[-0.07 -0.44  3.15 -1.35  0.17 -1.07  0.26 -3.44 -3.34  1.38 -2.36 -0.30
 -1.11 -0.83 -1.48 -0.30 -0.23 -1.56 -0.71 -2.08 -1.91 -1.94 -1.04  0.55
 -0.27  1.09 -3.97  0.65 -2.80 -2.04 -1.08  0.99  1.93 -0.53 -0.11 -0.93
  0.55  1.96 -1.83 -7.11 -3.67  2.94 -0.86 -2.54  0.39  1.37  0.86 -0.94
 -1.47 -0.43 -1.11  0.98  3.81  1.76 -1.09 -1.39 -2.27 -1.29 -0.73 -1.89
  4.16 -2.38 -0.53 -2.02  5.82] => <52> Zr
[-0.22 -0.30  2.61 -1.68 -0.68 -0.08 -0.38 -2.27 -2.38  1.00 -1.71  0.10
 -0.25 -0.38 -1.64  0.13 -0.62 -2.55 -1.98 -1.75 -0.94 -1.35  0.31  0.37
  0.33 -0.84 -1.22  0.96 -1.53  0.07 -1.97  0.59  0.59 -1.29  1.53 -0.60
  1.23  1.74 -1.06 -2.37 -0.52  1.80  0.29 -0.27  0.88  0.84  0.87  0.04
 -0.70 -0.32 -0.71  1.19  2.31  0.22 -0.11 -0.68  0.84 -1.08  1.71 -0.76
  1.44 -1.49 -0.12 -2.84  2.06] => <52> Zr
[ 0.28 -0.80  1.25 -0.41  0.30 -1.32  0.21 -3.21 -3.01  0.09 -0.97  0.28
 -0.38 -1.28 -0.87 -0.83 -1.09  1.21 -0.18 -1.86 -1.67 -1.85 -0.91 -0.04
 -2.08  0.80 -2.65  0.10 -2.11 -2.65 -0.91  1.05  0.92  0.56 -0.29  0.88
  0.39  1.52 -2.16 -6.09 -2.19  0.59 -1.07 -1.98 -0.14  0.76  0.33 -1.44
 -0.25  1.26 -1.54  0.23  1.78  0.69 -1.07 -0.63 -2.29 -1.65  0.41 -0.87
  2.75 -0.93 -0.76  2.37  0.53] => <51> hp
[-0.30 -1.40  1.17  0.08  1.69 -2.84  0.46 -3.90 -3.53 -0.06  0.47 -0.03
 -0.05 -1.53 -0.18 -0.01 -1.27  2.40 -0.92 -1.47 -1.47 -2.29 -0.56  0.02
 -2.08  0.90 -3.29 -0.37 -2.19 -3.04 -1.87  1.39  0.99  1.22 -0.65  0.28
 -0.40  2.98 -1.85 -7.73 -3.12  1.36 -0.96 -0.94  0.26  0.67  0.69 -1.97
  0.15  1.45 -1.84 -0.27  1.32  1.35 -0.45  0.17 -5.02  0.04  0.45 -0.56
  3.14 -0.04 -0.22  1.75  1.17] => <51> hp
[-0.26 -0.75  3.01 -1.58  0.20 -0.79  0.08 -3.55 -2.72  1.24 -1.49 -0.12
 -0.35 -1.11 -1.64 -0.76 -1.18 -0.70 -1.13 -2.27 -1.74 -2.34 -0.39 -0.19
 -0.45  0.74 -2.56  0.93 -2.43 -1.49 -0.93  2.29  1.65 -0.38  0.07 -0.60
 -0.03  2.15 -0.96 -5.17 -2.11  2.20 -0.46 -1.62  0.52  1.00  0.82  1.53
 -0.76 -0.63 -0.98  0.37  3.59  0.51 -0.46 -1.10 -2.21 -1.79 -0.40 -0.72
  3.45 -2.32 -1.20 -1.32  2.94] => <52> Zr
[ 0.01 -0.79  1.25 -0.63  0.06 -0.61  0.53 -1.71 -1.32 -1.12 -1.32  0.52
 -1.07 -0.66 -0.42 -0.06 -1.08  0.77  0.34 -1.37 -0.16 -0.34 -0.61  0.01
 -0.33  0.39 -1.81  1.02 -1.31 -0.70 -1.91  0.69  1.07 -0.54 -0.07  0.15
 -0.03  0.73 -1.00 -3.03 -1.83  0.11 -0.30 -1.31  1.34  1.32 -0.01 -0.96
 -0.37  0.16 -1.33  0.46  1.53  0.81  0.76 -0.03 -2.73 -0.69 -0.36 -0.20
  1.08 -1.54 -1.05  1.34  0.87] => <51> dc
[-0.83 -0.49  1.74  0.45  0.79 -1.99 -0.23 -1.98 -1.44  0.66  1.76  0.31
 -0.16 -0.47 -1.32  0.06 -0.93 -2.03 -1.50 -1.17 -0.65 -0.81 -0.15  0.57
 -0.13 -0.71 -1.27  0.97 -1.65 -1.11 -0.37 -0.53  0.77 -1.24 -0.64  0.49
  0.63 -0.88 -1.25 -4.24 -1.12  1.61  0.31  0.66 -0.28  1.17  1.83  0.03
 -0.55  1.63 -0.59  0.20  1.35  1.08 -0.21 -0.14 -0.90 -1.09 -0.33 -0.86
  2.13 -0.43 -1.40 -1.22  3.67] => <52> qn
[-0.49  0.01  2.53 -0.34 -1.28 -0.70  0.03 -2.18 -2.70  1.43 -1.61  0.00
 -0.05 -1.21 -2.11 -0.03 -1.17 -1.26 -1.66 -1.22 -0.85 -1.96 -0.08  0.41
 -0.36 -0.48 -2.35  1.93 -1.25 -0.65 -0.25  0.49  0.95  0.34  0.10 -0.21
  0.72  0.92 -0.49 -3.56 -1.50  0.93 -1.12 -0.97  0.78 -0.25  0.76 -0.18
 -0.52 -0.11 -0.91  0.68  2.24  0.73 -0.38 -0.71 -1.79 -1.05 -0.46 -0.65
  2.69 -0.90  0.25 -1.14  1.01] => <52> Zr
[-0.47 -0.06  1.22 -0.16 -0.18  0.46  0.64 -1.50 -0.87  0.46 -0.86  0.09
 -0.32  0.45 -0.41  0.22  1.43 -1.91 -1.14 -0.35 -1.04 -0.64 -0.01  0.06
  0.39 -0.17 -0.60  0.56 -1.15  0.11 -0.91 -0.28  0.78 -1.85  1.09  0.21
  0.36  0.31 -0.51 -1.98 -0.57  0.82 -0.12 -0.17 -0.03  0.89  0.96  0.66
 -0.95 -0.50  0.04 -0.10  1.04  0.47  0.19 -1.08 -0.75 -0.49 -0.82  0.03
 -0.60 -0.20 -0.71 -0.90  1.82] => <52> Zr
[-0.01 -1.97  1.11 -1.76  0.60 -0.78  0.67 -2.43 -1.43 -0.15 -0.30  0.06
 -0.37 -0.25 -0.51  0.09 -0.07  1.83 -0.29 -1.17 -0.96 -1.35 -1.11  0.60
 -0.43 -0.21 -1.85 -1.07 -2.45 -0.73 -1.02  1.50  0.97  0.02 -0.37  1.04
  0.15  1.13 -0.94 -4.51 -1.73 -0.81 -0.11 -0.80  0.51 -0.50  0.38 -1.13
 -0.08  0.35 -0.62 -0.32  1.33  0.56  0.26  0.72 -2.56  0.17 -0.14  0.05
  0.95 -0.11 -0.36  1.51 -0.52] => <51> dc
[-0.60 -1.03  1.69  0.56  0.75 -1.24  0.14 -2.62 -2.39  0.09 -0.55 -0.06
 -0.23 -1.46 -0.45 -0.51 -0.41  1.85 -0.44 -1.44 -1.28 -1.92 -1.67 -0.01
 -0.90  0.59 -2.48 -0.97 -2.15 -1.22 -1.14  0.79  0.98  1.53  0.40  0.85
  0.25  0.53 -0.57 -4.74 -3.07  0.37 -0.98 -1.73  0.91  0.07  0.50 -1.45
  0.03  0.95  0.09 -0.72  0.61  1.10 -0.85 -1.25 -2.63  0.04  0.19 -0.08
  1.96  0.23 -0.05  1.54 -0.42] => <51> dc
[-0.13 -0.79  1.66 -0.05  0.43 -1.13 -0.12 -3.29 -1.09  0.24 -0.74 -0.02
 -0.20 -0.64 -0.50 -0.48 -0.12  1.77  0.07 -2.09 -1.61 -2.12 -1.39  0.06
 -0.86  0.43 -2.02 -0.34 -1.45 -0.93 -0.68  1.01  0.68  0.18  0.31  0.35
 -0.43  0.80 -0.75 -4.25 -1.67  0.00 -0.40 -1.74  0.67  2.77  0.52  0.53
  0.06  0.33 -1.51  0.55  2.91  1.11 -0.90 -0.77 -2.41 -0.06 -0.10 -0.63
  1.80 -0.80  0.17  2.27  0.49] => <51> dc
[-1.01 -0.19  4.38  0.25  0.03 -1.15  0.84 -3.90 -3.66  1.26 -3.30 -0.63
 -0.33 -1.36 -1.59 -0.85 -0.48 -1.75 -1.59 -3.35 -3.39 -2.77 -1.19  0.24
 -0.47  0.89 -3.81  2.09 -3.17 -1.96 -1.97  1.45  1.95 -0.14 -0.06  0.49
  1.44  2.20 -1.40 -6.36 -3.47  1.43 -0.80 -1.32  0.74  0.76  0.86 -2.07
 -0.90 -0.25 -1.88  1.35  3.52  1.23  0.07 -1.62 -4.44 -1.08  0.01 -1.67
  4.54 -2.79 -1.66 -0.59 -7.17] => <52> Zr
[-0.22 -2.15  1.28  1.78  0.73 -0.92 -0.42 -2.76 -0.86  0.94 -0.47  0.15
 -0.59  0.00 -0.90  0.01 -0.76  0.08 -0.95 -1.58 -0.93 -2.22 -0.81  0.18
 -0.94 -0.18 -1.94  0.24 -1.42 -0.88 -0.40  0.29  0.48 -0.12 -0.43  1.37
 -0.06  1.29 -0.47 -3.98 -1.37  0.31 -0.50  0.19 -2.43  0.84  0.25 -1.25
  0.49  0.24 -0.49 -1.12  0.93  0.80 -0.33 -0.52 -2.47 -1.25 -0.28 -0.16
  0.07 -0.66 -1.08  1.50  0.41] => <51> dc
[-0.85 -1.65  0.42  0.92  1.08 -2.35  0.26 -2.07 -1.79 -0.10  0.53  0.73
  0.13 -0.69  0.00  0.11 -1.94  0.91 -0.19 -1.35 -1.60 -1.84 -0.14  0.48
 -0.48 -0.15 -0.90 -0.40 -1.27 -0.96 -0.96  0.22 -0.20 -0.13 -0.42  1.55
  0.02  1.07 -0.55 -5.60 -1.93  0.43  0.06 -1.53 -0.37  0.14  0.91 -1.40
 -0.27  1.53 -0.77 -0.29  0.65  0.63 -0.20  0.30 -3.15 -0.35 -0.23  0.20
  0.87 -0.09 -0.77  0.88  0.70] => <51> hp
[-0.54 -1.08  1.22  1.02  0.94 -2.11  0.54 -2.91 -2.22  0.12 -1.40 -0.25
 -0.10 -0.88  1.74 -0.80 -0.76  0.50  0.59 -1.07 -1.76 -2.39  0.38  1.74
 -1.45  0.87 -2.55 -0.76 -2.40 -0.99 -1.45  0.93  0.69  0.76  0.07  1.42
 -0.23  1.32 -0.94 -5.77 -1.77 -0.32 -1.38 -0.47  0.19  0.57  0.31 -1.21
  0.22  1.44 -1.16 -0.39  1.24  1.40 -0.60 -1.09 -2.28  2.79  0.11  0.08
  1.57 -0.06 -1.12  0.83  0.82] => <51> hp
[-0.56 -0.64  0.09  1.06  0.45 -0.94  0.69 -3.42 -0.91 -1.54 -1.58  0.14
  0.36 -0.16 -0.32 -0.99 -0.28  0.53 -0.64 -1.34 -1.04 -1.64 -0.55  0.36
 -0.89 -0.47 -0.94 -0.60 -0.90 -0.56 -1.72  0.80  0.63 -0.66  0.13  0.97
  0.26  0.31 -0.22 -3.70 -0.61 -1.05  0.27 -0.94  1.02  0.59  0.17 -0.33
  0.01  0.53 -0.82 -0.63  1.15  0.32  0.38 -0.54 -2.12 -0.16 -1.06  0.27
  0.28  0.42 -1.63  0.99  0.02] => <51> dc
[ 0.73 -1.31  1.87 -0.44  0.80 -0.32  0.84 -3.07 -2.22 -0.13 -0.92 -0.43
  0.40 -1.07 -0.67 -0.95 -1.01  1.06 -0.44 -1.78 -1.17 -1.48 -1.34  0.14
 -0.65  0.21 -2.81 -0.83 -2.43 -2.70 -3.03  0.71  0.87  0.42 -0.55  1.00
 -0.06  1.62 -1.50 -4.27 -2.34  0.33 -1.52 -1.39  0.38  1.48  1.32 -1.63
 -0.33  0.19  3.02  0.28  2.08  1.30  0.30 -1.06 -2.44 -0.20 -0.05 -0.49
  1.56  0.02 -1.00  2.01 -0.33] => <51> dc
[-0.50 -0.43  3.42 -0.27 -0.05 -1.53 -0.29 -4.55 -2.11  1.50 -1.40  0.04
 -0.45 -0.19 -1.36 -0.59 -0.51 -1.56 -1.58 -1.20 -1.19 -1.78  0.36 -0.44
  0.01 -0.07 -2.35  1.13 -2.23 -2.79 -0.29  1.23  1.04 -0.91 -0.37  1.11
  2.19  1.42 -0.75 -4.67 -1.40  1.47 -0.99 -0.87 -0.49  1.66  1.54 -1.31
  0.03  0.48 -2.01  0.21  1.54  1.69 -0.71 -0.81 -0.92 -0.45  0.97 -1.09
  2.21 -1.69  0.34 -0.43  2.71] => <52> qn
[-0.94 -1.17  2.90 -0.82 -0.03 -1.36 -0.15 -3.34 -1.71  1.31 -2.06  0.79
 -0.75 -0.54 -1.39  0.17 -0.84 -0.39 -2.35 -2.19 -2.44 -1.15 -0.24  0.29
 -0.44  0.06 -1.53  0.15 -1.99 -0.89 -0.47 -0.84  1.17 -1.39  0.51 -0.31
  0.99  1.47 -1.01 -5.10 -2.79  1.74  1.47 -1.22  0.63  1.13  2.24  1.70
 -1.61 -0.57 -0.48 -1.40  3.02  1.18 -0.10 -0.67 -1.69  0.88 -0.50 -1.53
  0.47 -1.61 -0.44 -2.53  3.50] => <52> Zr
[-0.58 -0.92  1.71  0.29  0.76 -1.46  0.23 -3.13 -3.17  0.05 -0.97 -0.38
 -0.43 -0.80 -0.77  0.69 -1.31  0.85 -0.63 -2.36 -2.45 -2.50 -0.90  0.37
 -0.92  0.47 -3.16 -0.26 -1.91 -0.99 -1.54  0.70  0.89  1.19 -0.91 -1.10
  0.97  1.33 -0.85 -4.31 -1.89  0.08 -0.05 -1.55  1.29  0.58  0.61 -2.45
 -0.51  0.00 -1.20 -0.02  0.35  0.92 -0.19 -0.19 -2.58 -0.28  0.01 -0.24
 -6.67 -0.46 -0.39  1.94  0.13] => <51> dc
[-0.40 -1.59  2.94 -1.85 -0.33  0.02 -0.40 -2.20 -1.93  2.01 -2.47 -0.02
 -0.98 -0.84 -0.59 -0.23 -0.31 -1.49 -0.69 -2.04 -0.93 -0.26  7.73  0.06
 -0.07  0.29 -1.85  0.87 -1.89 -1.28 -0.18  0.57  0.86 -1.19  0.58 -0.94
  0.80  1.02 -0.72 -2.31 -1.11  2.44 -0.87 -0.22 -0.18  1.53  0.95 -0.42
 -2.65 -0.01 -0.52  0.07  1.90  0.64 -0.84 -0.98 -0.75 -1.09 -0.47 -1.21
  2.01 -1.40  0.14 -1.64  1.70] => <52> qn
[-1.00 -1.20  1.53  1.00  0.60 -1.05  0.13 -2.71 -1.86 -0.55 -1.05  0.19
 -0.14 -1.54 -0.62 -1.07 -0.67  1.23 -0.88 -2.05 -1.65 -1.23 -1.56 -0.08
 -0.08  0.75 -1.97  0.23 -1.29 -0.44 -1.24  1.86  0.83  1.10 -0.18  0.86
  0.51  1.96 -0.67 -2.88 -3.52 -0.13 -0.59 -1.20  1.61  0.52 -0.21 -0.24
  0.49  0.31 -1.17 -0.64  0.50  0.54  0.34 -0.12 -3.00 -0.47  0.43 -0.04
  2.28 -0.36 -1.42  0.92  0.22] => <51> dc
[-0.76 -0.99  2.17 -0.44  0.88 -1.76  0.89 -3.20 -3.54  0.56 -2.25 -0.60
  0.36 -1.88 -1.14 -0.82 -0.60  1.81 -0.82 -2.30 -2.17 -1.82 -1.32 -0.12
 -0.89  0.37 -3.82  0.09 -2.46  0.66 -1.29  0.70  1.24  1.67 -0.59  0.81
 -0.14  1.10 -0.99 -5.46 -4.42  0.72 -1.30 -2.03  1.52  0.76 -0.08 -1.04
  0.04  0.62 -1.42 -0.06  1.82  1.71 -0.72 -0.75 -2.52 -0.39 -0.05 -0.64
  3.77 -1.02 -0.41  2.72  1.08] => <51> dc
[ 0.07 -0.63  2.87 -1.45  0.01 -1.28 -0.15 -3.28 -0.93  1.16 -0.38  0.49
  0.80  0.49 -1.48 -0.25 -0.60 -1.35 -1.34 -2.37 -1.02 -1.49 -0.76  0.23
  0.53  0.59 -1.52  1.07 -1.22 -0.55  0.35  0.75  1.22 -0.24  0.21 -0.37
 -0.12  1.25 -0.21 -2.41 -1.88  2.17 -0.24 -1.47  0.05  0.54  1.80  0.06
 -0.59 -1.77 -0.06 -0.44  2.51  1.16 -0.30 -0.91 -0.42 -1.46 -0.63 -1.05
  1.60 -1.40 -0.48 -1.24  1.71] => <52> Zr
[-1.37 -0.35  1.73 -0.02  0.77 -1.13 -0.70 -1.72 -1.89 -0.04 -0.83 -0.31
 -0.01 -0.48 -0.86  0.18 -1.35 -1.19 -1.76 -0.89 -1.00 -0.95  1.24  0.86
  0.03 -0.07 -1.79  1.47 -1.38 -1.08 -1.11 -0.81  0.96 -0.50 -1.07  0.49
  1.27  0.97 -0.23 -4.08 -0.46  1.31  0.42 -0.03 -0.34  0.08  1.49  0.26
 -1.30  1.06 -0.18  0.86  0.31  1.20  0.19 -0.32  0.39 -0.50 -0.66 -0.30
  2.15 -0.79 -0.26 -1.85  3.54] => <52> qn
[-0.20 -1.26  1.80 -0.88  0.39 -1.46  0.30 -4.71 -2.71  0.18 -1.20 -0.14
 -0.42 -1.51 -0.93 -1.03 -0.33  1.59 -0.45 -2.38 -2.64 -2.43 -1.22  0.50
 -1.03  0.56 -3.23 -0.42 -2.48 -1.43 -1.08  1.38  0.82  1.80  0.15  0.28
 -0.40  1.26 -1.77 -6.25 -3.45 -1.07 -2.04 -1.95  0.43  1.43  1.16 -1.58
 -0.44  0.75 -1.18 -0.21  2.58  1.63 -1.00 -0.84 -2.57 -0.64 -0.56 -0.51
  6.71 -1.90 -0.86  1.98  0.29] => <51> dc
[-1.15 -0.23  2.34 -0.92  0.19  0.10 -0.22 -1.69 -1.37  1.07 -1.16  0.03
 -0.54 -0.81 -0.66 -0.33 -0.54 -2.69 -1.22 -1.34 -1.35 -1.49  0.54  2.56
  0.27 -0.19 -1.57  0.53 -1.90 -0.37 -0.95  0.53  1.52 -1.26  1.04  0.26
  1.13  2.04 -1.79 -4.03 -1.71  1.78  0.85 -0.25 -0.63  0.55  1.21 -0.44
 -0.68  0.00 -0.53  0.46  2.21  0.58 -0.26 -0.67 -0.65 -0.58 -0.58 -0.70
  1.27 -1.41  0.22 -1.71  2.70] => <52> qn
[-0.30 -0.84  2.98 -1.56  0.16 -1.74 -0.04 -3.22 -2.60  1.72 -2.18  0.36
 -1.22 -1.12 -1.71  0.04 -0.88  0.60 -2.62 -1.77 -1.42 -1.17 -0.75  0.00
 -0.12  0.28 -1.81  0.30 -1.56 -0.90 -0.37 -0.26  1.36  0.42  0.01 -0.30
  0.29  1.76 -1.10 -3.97 -3.04  1.99 -0.25 -1.22  0.96  0.63  2.03 -0.63
 -0.31  0.94 -0.76  0.97  2.60  0.93 -0.60 -1.01 -1.61 -1.01 -0.45 -1.20
  1.77 -1.95  0.09 -1.44  1.87] => <52> qn
[-0.19 -1.65  0.34  1.07  0.62 -0.45  0.99 -1.30 -0.70 -1.13 -0.20 -0.69
  0.73  0.01  0.59  1.82  0.35 -0.55  0.87 -1.33 -0.55 -1.30 -0.33  0.36
 -0.69  0.09 -0.64 -0.56 -1.42  0.40 -1.71  0.47 -0.11 -0.83  0.10  1.97
  1.02  0.90 -0.26 -2.78 -0.60 -1.77  0.45 -0.06  0.43  0.52  0.88 -0.72
  1.00  1.07 -0.42 -0.32 -1.62 -0.38  0.42  0.44 -1.49 -0.84  0.24  0.20
  0.10 -0.05 -1.29  1.20 -0.42] => <51> dc
[-0.29 -1.36  1.84  0.79  1.18 -1.96  0.51 -3.56 -2.74  1.75 -0.77  0.25
 -0.02 -0.85 -1.02  0.89  0.33  0.84 -1.60 -2.63 -2.23 -2.23 -1.01  0.50
 -2.92 -0.04 -2.08 -0.06 -1.84 -1.22 -1.05  1.01  0.34  0.44 -0.57  1.33
  1.03  1.72 -1.30 -6.68 -2.44  0.62 -0.85 -1.24  0.73  0.81  0.72 -0.97
 -0.13  0.97 -0.61 -0.28  1.17  0.37 -0.67 -0.84 -3.07 -0.49  0.07 -1.74
  2.09  0.00 -1.76  1.49  2.60] => <51> hp
